Each row has two labels, one from each of two sets.
[  4 -11  -2 -22  -2  -9   0  13  20  -8   8 -10  -6 -51   0  -2  -8  36
  -5   0   3   4   7   6 -11 -41   6   7  -8 -59 -31   4 -44   4   7  -5
  -2  34   8 -31 -10  18   5   5 -23  -7] : Nj & P
[  4 -13   7 -19   2 -25  13   8 -24 -27  17  -2  -9 -17   6  -6  -4  20
  -6 -11   5  -4  12  15  -2 -41  29   2  90  16 -16  -6  67  -3  -2   8
   5 -44   5   9  -7  16  -4   2 -35 -23] : gg & P
[  4 -14   3 -23  -6 -18  13  20   9 -17  20  -4  -7 -66   2  -1 -13  37
  -5  -3   4   3  12  16  -7 -31  19   5  41 -45 -52   3  10  -6   5   5
   5  13   6 -17 -17  23  -2   7 -36 -22] : dd & P
[  4  -1  -4 -30   1 -23  18  15  20 -16  12   0 -13 -52   1  -3   8  38
  -2   0  -1   1   6   9 -13 -46  -5   7  51 -26 -35   0 -16  -3   3  -1
   1  35   5 -24  -7  13   6   1 -26 -15] : dd & A
[ 11  -6  -2  -6   1   9  13  20  24   6   4  -9  14 -71   2   3 -20  27
   4   9   4  -1   2  21  -2  29  24   5 -20 -84 -84   1 -48  -7   0  -8
   0  68   6 -22  -4  14   0   9 -12 -18] : dd & H
[  4 -11  -2 -26  -6 -18  14  13   0 -21  14  -7  -9 -52   0  -4  -9  37
  -1   1   2   2   6  16 -10 -61   5   6  52 -38 -40   0 -21  -2   2   3
   4   2   9 -20 -10  18   5   6 -30 -21] : dd & P
[   7   -8   -5   -1    2    9   20   37    8   12    5  -15   22  -83
    0    1  -39   14    2    3    2   -3    2   25    0   40   29    4
  -16  -76 -100   -2  -26   -8   -4    2    3   37    3   -9   -7   16
   -6   17   -5  -26] : dd & H
[  3 -16   5 -21  -1 -29  23  27  42 -24  24  -5  -9 -70   6  -4   1  40
  -1  -4   1   1   9  12  -9 -19  11   2  82 -45 -62  -1  44  -8  -2   4
   5  48   3 -21  -4  17   0   2 -32 -26] : dd & A
[  4 -12   4 -30  -1 -19  17  12  -4 -20  16  -5  -7 -58   0  -4  -8  42
 -12   1   2   2   6  14 -13 -42  24   6  30 -31 -42   3  -2  -3   4   0
   4   9   8 -17 -14  21   0   7 -41 -17] : dd & P
[  0  -5   0 -24  -2 -23  18   8  14 -16  11   2  -9 -45  -4  -5   8  25
   0  -6   2  -1   7   7  -5 -25  -5   2  62 -12 -28  -2  14  -2   1   4
   2  26   4 -10  -6   7   3   3 -16 -13] : dd & A
[  4 -11   6 -26  -8 -23  10  13  29 -21  19  -2  -8 -62   3  -3   4  48
  -9   4   3   2   8   0 -17 -33  18   3  32 -53 -43  -1 -12  -4   5  -4
  -2  49   5 -30  -8  21   3   0 -45 -17] : dd & P
[ -2  -8   3 -18  -3 -15   9   8  11 -14   9  -2  -3 -48   3  -3  -8  25
  -9  -5   2   2  10   4  -7 -26  16   4   2 -24 -28   3   1  -1   5  -4
   0  11   7 -16 -11  18  -1   3 -27 -11] : dd & P
[  1 -15   8   0  -1 -34   8  23  48 -23  25 -10 -10 -33   4  -4  -3  18
  -6 -18   3  -2  11   4   2 -13   9   3  58 -44 -28  -2 105  -7   3   5
   2   6  -4 -13  -7  22  -4   0 -25 -20] : gg & P
[  4 -13   0 -21   1 -21  10  12  18 -17  19  -6 -10 -41   3   0   3  38
  -4   2   1   4  10   9 -11 -56  -3  11  31 -50 -25   1  -6   1   3  -3
   1  17  11 -29 -13  15   5   3 -23 -10] : Nj & P
[  4 -10  -3 -18   0 -14  15  13  23 -13  11  -3  -3 -55   1  -2   4  36
  -2   4  -2   1   2   9 -10 -18   3   5  36 -50 -53   0 -33  -2   2  -4
   0  55   7 -24  -4  12   7   2 -19 -18] : dd & A
[-28  -5   3   1   1   6  16  23  14   2   6  -7  14 -53  -1   3 -19  15
   1   3   3  -5   4  20   1  39  29   3   3 -66 -77  -2   1  -6  -4  -3
   2  42   4  -9  -1  17  -1   9  -8 -18] : Nj & H
[  4 -16   1 -15  -1 -26  14  21  26 -15  16  -4  -6 -51   0  -2  -6  27
  -4  -9   3   3   8   7  -8 -39  -6   6  40 -36 -33  -3  25  -4   4   4
   3  11   8 -21 -13  14   1   3 -18 -15] : dd & P
[  8 -13   4  -8  -3 -18   7  24  34 -13  17  -9  -8 -59   2  -3 -18  33
  -1  -5   2   1  13  12  -6 -25   6   5  20 -65 -43   1  20   0   2   0
   2  18   5 -28  -9  21   0   6 -27 -13] : dd & P
[ -1  -1  11 -22   0 -13  13  -3   0 -13  11   4  -1 -24   2  -3   5  18
 -11 -12  -1   2   6  -2  -4  -8  13   0   3  19  -3   1  20  -3   5   2
   2  -4  -1   2 -10  11  -5  -5 -24  -3] : qb & P
[  4 -14   1   6   3  -8  22  24  18  -1   4  -8  12 -42   2   2  -7   0
  -1 -11   2  -5   5  15  11  47  17   0  50 -34 -63  -3  85 -11  -6   4
   0  26   0   7  -1   4  -3   5   6 -22] : gg & H
[  1  -6  -9 -18  -4 -30  28  19  21  -9   6   5 -14 -37  -3  -3   3   2
  -6 -23  -2   3   4   5  -1 -57 -49   1  62  27   3   1  51  -9   3  13
   5 -28   5  -6 -22  -1   1   4   3  -4] : qb & P
[  2  -9   2 -24   1 -24  22  17  21 -17  14  -3  -7 -60   1   1   7  39
  -2   1   1  -3   9   6 -10 -18  10   4  74 -43 -64   2  11  -8   1   2
   3  57  -1 -20  -2  13   5   4 -27 -23] : dd & P
[  4  -8  -4 -24  -4 -16   8  13  17  -9   8   0 -10 -56  -3  -1  -5  34
  -7  -7  -1   7  12   4 -12 -50 -11   3  -7 -34 -20   1 -48   0   2  -7
  -1  20   7 -30 -17  16   4   3 -24  -2] : dd & P
[  0 -10   8  -5  -5 -30  12  17  37 -17  13  -3  -8 -28   3  -5   4  10
  -6 -23   2   1  10  -2   2 -14  -5   1  33  -7  -6   1  97  -8   5  -3
  -1  -5   3  -4 -15  14  -5   1 -14  -8] : gg & P
[  3  -6   4   8   1  -2  20  34  13   1   9  -8  15 -60   1   3 -33  -7
  -1 -40   3  -3   5  20  12  41  17   0  15 -20 -61 -10  80 -11  -6  15
   4 -14   0  12 -15  15 -14  11   0 -24] : gg & H
[  1  -7  10 -18  -1 -22  14  10  -9 -19  16   2  -5 -34   1  -7  -8  13
  -9 -22   0   1  10   8   0 -25  15   0  36  25  -6  -1  68  -6   2  11
   8 -43   1  10 -17  15  -9   7 -29 -14] : gg & P
[  7  -8  -4  -3   1  -9  33  37  12  -2   6  -9  13 -66   1  -1 -16   6
  -4 -17  -1 -10   8  22  10  28   9   1  58 -30 -78   0  75 -14  -5   7
   1  14   7   8 -10   8   0  12   3 -29] : pn & H
[  4 -12   4 -25  -2 -15   7  11  22 -18  17  -5  -7 -61   4  -1  -8  47
  -4   4   2   1  10  10 -13 -39  24   9  12 -65 -50   2 -31  -2   5  -4
   1  41   6 -26  -9  23   1   5 -37 -17] : dd & P
[  4  -4   1 -17   2 -28  26  21  37 -13  15   1  -7 -56   4  -2  14  30
  -4  -9  -1   2   7  12  -4  -5  -2   2  86 -31 -55  -4  55  -9   3   4
   3  53   5 -11  -1  12   4   0 -17 -21] : qb & A
[  2  -9   1 -19  -1 -36  31  27  34 -11  14   3 -11 -54   0   5  10  11
  -3 -24  -3   1   8   8  -2 -28 -29   2  89   7 -28  -1  74 -12   2  12
   8   8   6  -6 -16   5   1   5  -9 -21] : qb & P
[  3 -12   1 -22   2 -26  13   7 -29 -24  15  -6 -16 -13   1  -5  -1  16
  -7 -13   3  -2  15  13  -5 -77   3   4  84  23  -1  -1  52   1  -3  14
   7 -56  11   6 -12  13   0  -7 -27 -14] : qb & P
[  1  -9   3 -30   0 -34  23  15  35 -23  19   2 -13 -62   3  -3  10  40
  -5  -7  -1   3   5   6 -14 -35  -4   2  67 -23 -41  -1  18  -5   5   1
   2  42   1 -21 -11  16   2   0 -33  -8] : dd & A
[  2  -9   5 -20   1 -32  24  18  12 -24  18  -2  -9 -44   4  -5   8  28
  -3 -14   3  -4  10  13  -6 -27   7   2 101  -8 -35  -4  73  -7   0   5
   4   6   8   0  -6  13   0   2 -25 -25] : qb & P
[  5  -8  -4 -11  -1 -22   5  15  33 -19  12 -10 -13 -26   2   2  12  31
   0   6   3  -1   5   8 -12 -43  -5   8  67 -58 -32  -1   4   0   0  -3
   2  46   4 -28   4   9   9   0 -18 -14] : dd & P
[  2  -1  -4 -29   1  -2  11  -8 -14  -6   0   6  -3 -23   0   2  19  27
  -4  13  -2   1   2   6 -11 -30  -8   1   9  -1 -11   2 -78   1   5  -7
   1  35   4 -13  -5   0   1  -1 -14   0] : Nj & P
[  4  -5   0 -17  -1 -19  28  13   2  -8   4   4  -3 -45   9  -4  -7   6
  -7 -22  -2  -2   6   4   3 -17 -11  -2  36  27 -18   0  48  -9   3   9
   4 -24   4   7 -18   7  -7   7  -9  -8] : qb & P

Each row has two labels, one from each of two sets.
[  2  24   2 -14 -25   9   5   0  -5  42  15 -10  -4  -3  -5 -20   2  -7
   3  -6   4  -6  14 -18   5   4  23 -37 -54  -6  -9   1   0 -18   8   2
  20   2   7  -4   2   3   0 -12 -16   3] : <25> & (34)
[  1  19  -8  15 -12  14 -39 -11  26  18 -11  12   0  -5  -3   0  -3 -16
  10 -16   2 -10   1 -24   5  -1  18 -38 -67  -5 -21  15 -14   8  -1  -3
  -8   0   4 -15  12 -15 -11 -26   5   9] : <25> & (28)
[  2   0   8   6  12  -7 -35  -2   8 -26   5  23  -3   2  17  17   3  -7
   8  -9  -8 -11   7  14 -74  34  -9 -17  -1   5   0  -7 -11  -3  -7 -12
 -35   1  -3  16   9 -14  -5 -19  -2   4] : <29> & (28)
[  0   1   2  -8 -14  -4  -4  15   4  16   9   6   2  -4  10 -11   4  10
  -2   2 -10   7  -4   3  -4 -17  17  -4  27 -18 -19  -7   8  -9   5   6
   9 -21  -5  -7  -1  -7   8  -7 -12   6] : <29> & (34)
[ -1  28   4 -14 -15   6  -3  -1   5  28   5  10  -2  -3   4  -3  -4  -2
  -8  -7  -9   2  16 -11  -4   8  28 -37 -16 -10 -17   0  -1  -4  -4   6
  10 -26  -1 -12  -6  -4   4 -13 -19   2] : <25> & (34)
[ -2   5  -5  16  12   0 -18  -8   5 -10 -14  12 -12 -14   3   1   0 -19
   8 -14   8  -9  20  -5   4  43 -27 -11 -38   6  -5   2  -6  -2  -6  -5
  -1  37  12  30 -15 -15  -2  -2  14  -5] : <25> & (28)
[  8  30   4  -1  -6  -6 -18   4  -7 -13   7  17  -7  11   7   5  -8 -12
  10 -20  -5 -17  10  21   5  17  14 -18   9  20  -7   0 -20  -6  -6   0
 -32  -4  -3  29  13  -4  -3   4 -12  -1] : <29> & (28)
[ -3 -15  16 -22  -4  13  -3   7   4  19   3 -11   3   4   6 -16  12  15
 -21  -4  -7   7  19   1  -3  22  16 -11 -14   3   7  -5   0  -3   4   4
   9  -7   5   5  -9  -6 -11 -10 -11   0] : <29> & (34)
[ -2 -11  12  16   3  -3 -32  -3  11  -8   4   3  24  -4   4 -12   5   2
  -1  -4  -1  -4   3  54  -1  12   5 -15 -19   0   2   2  -5   0  -5  -3
 -10   3  -3  13  14 -13  -7 -17 -12  -1] : <29> & (28)
[ 10  -2 -12 -10   0  -4  -6   4   4  18   7   0   0   2  -5   8   6 -13
 -10 -12   1  12  12  -5  -1  26  14 -17 -13 -27  -1  -2  10  -3  11   3
  -6   8 -12  -5  -2  -6   3 -13   4  -4] : <29> & (34)
[ -6  -3  10   8  -4   3 -25  -9  15  12   3  -8   4 -15  31  -2  -2   3
  -5   9  -5   1  -3 -11  -7  -4  16 -27 -21  -3   9   7  -2   0   2  -4
  -7 -20  -5 -19   6  -1   4 -13   3  14] : <32> & (28)
[  6   0   8   4  -3 -10 -23  12  -4  -5   4  11   8  -5  13   2  -5   3
   2   0  -5  -7   4   3  -7   3  15 -12 -15 -18  -1  -3  -4 -10   7  -1
 -17  -8  -9  -1  12 -15  -5 -25  -5  -3] : <32> & (28)
[ 13  19  27   6 -25   6 -37 -14  21   1  11   9   3   0  26 -17  -4 -12
   9   2  -9 -17  -6  11   5 -24  19 -52 -32  -5 -19   8 -20  -5  -9  -8
  -5 -46   0  -5  28 -17 -11 -27 -29  17] : <29> & (28)
[  0  -2   2  -7   1  -4 -40   4  19  -5   0   9   2   0   4  12   1  -4
  -1  -8  -5  -5  18   6   1  32  23 -34  -9  -7   8  25  -7  -4   3  -6
 -26   7  -1  19   5 -19 -15 -11  -5  26] : <29> & (28)
[  2  14   4   3   3  13 -34 -11  14   8   0   2 -12 -18   8   0  -9 -31
   4 -11   1 -15  13  -4   1  26   0 -24 -37   6 -15   9 -21 -10  -7  12
 -10   8  15 -10   1  -9 -12 -11  -9  15] : <25> & (28)
[ 23  31   2  -7 -17   6 -54  10  14  -1   8  26   5  -7  31 -13  -3 -17
  19 -10 -19 -18  -6  -1   1 -29  18 -42 -12  -4 -22   0 -22  -8 -13  -6
  -9 -60   8  -4   4  -3   2 -24 -28   6] : <32> & (28)
[  7  24   2   0 -19   8   5  -1  -7  35   2  -5   2  -9 -10 -10   7  10
 -11 -12   4  -2  -1 -19  -5  -4  12 -27 -47 -23 -12  12  -4 -10   3   5
  18 -11   1 -16   3  -2  -5 -16 -11  -2] : <25> & (34)
[ -1   1   6  -2  -1   5 -31  -2   9   2  16  12   3  -3   8 -10  33 -11
  -4  -3  -9 -14  21  23   0  28  17 -31 -14  19  -7   5 -19  -8  -6   0
   2 -20  10  11   6  -7  -6 -15 -22  -2] : <32> & (28)
[  1   4   3  14   0   3 -54  -4  40 -14   4  25   4 -25  22   2  -4  -6
  17 -14  -7 -20 -14   7  -6   2   4 -16 -11   2 -14   1 -14  -7 -11  -6
 -30 -19  -3  -4  17 -23  -1 -26   7   5] : <32> & (28)
[  6   2  -2 -13   1  -2  -8  -7   7 -11   3   1  -5  -3  -5  -5  -2 -12
   1 -10   9 -12  19   6   5  27   3 -12 -38  16   0   2 -12  -1  -1  -3
 -19  23   9   8   4 -13 -11  -7  -2  -2] : <25> & (28)
[ -8 -22  10   0  20  -3 -38   5  15 -13  -2  14  -4   0   9   9   6  -3
  -1   3 -10   0  22  13  -1  39  11 -10  15   2  27  -9  -2   7  -2  -7
  -8 -19  -5   4   1 -13  -6 -16   7   6] : <29> & (28)
[ 10   7   5  18  11  -4 -15  -7  16 -14 -13  20  -5  -3   7  -4  -4 -14
  18 -16  -3 -38   1  -7  -2  24  -1 -15 -30   2  -7   6 -16  -2  -9  -5
 -35  23   5   3   4 -14  -6 -14  10  -7] : <25> & (28)
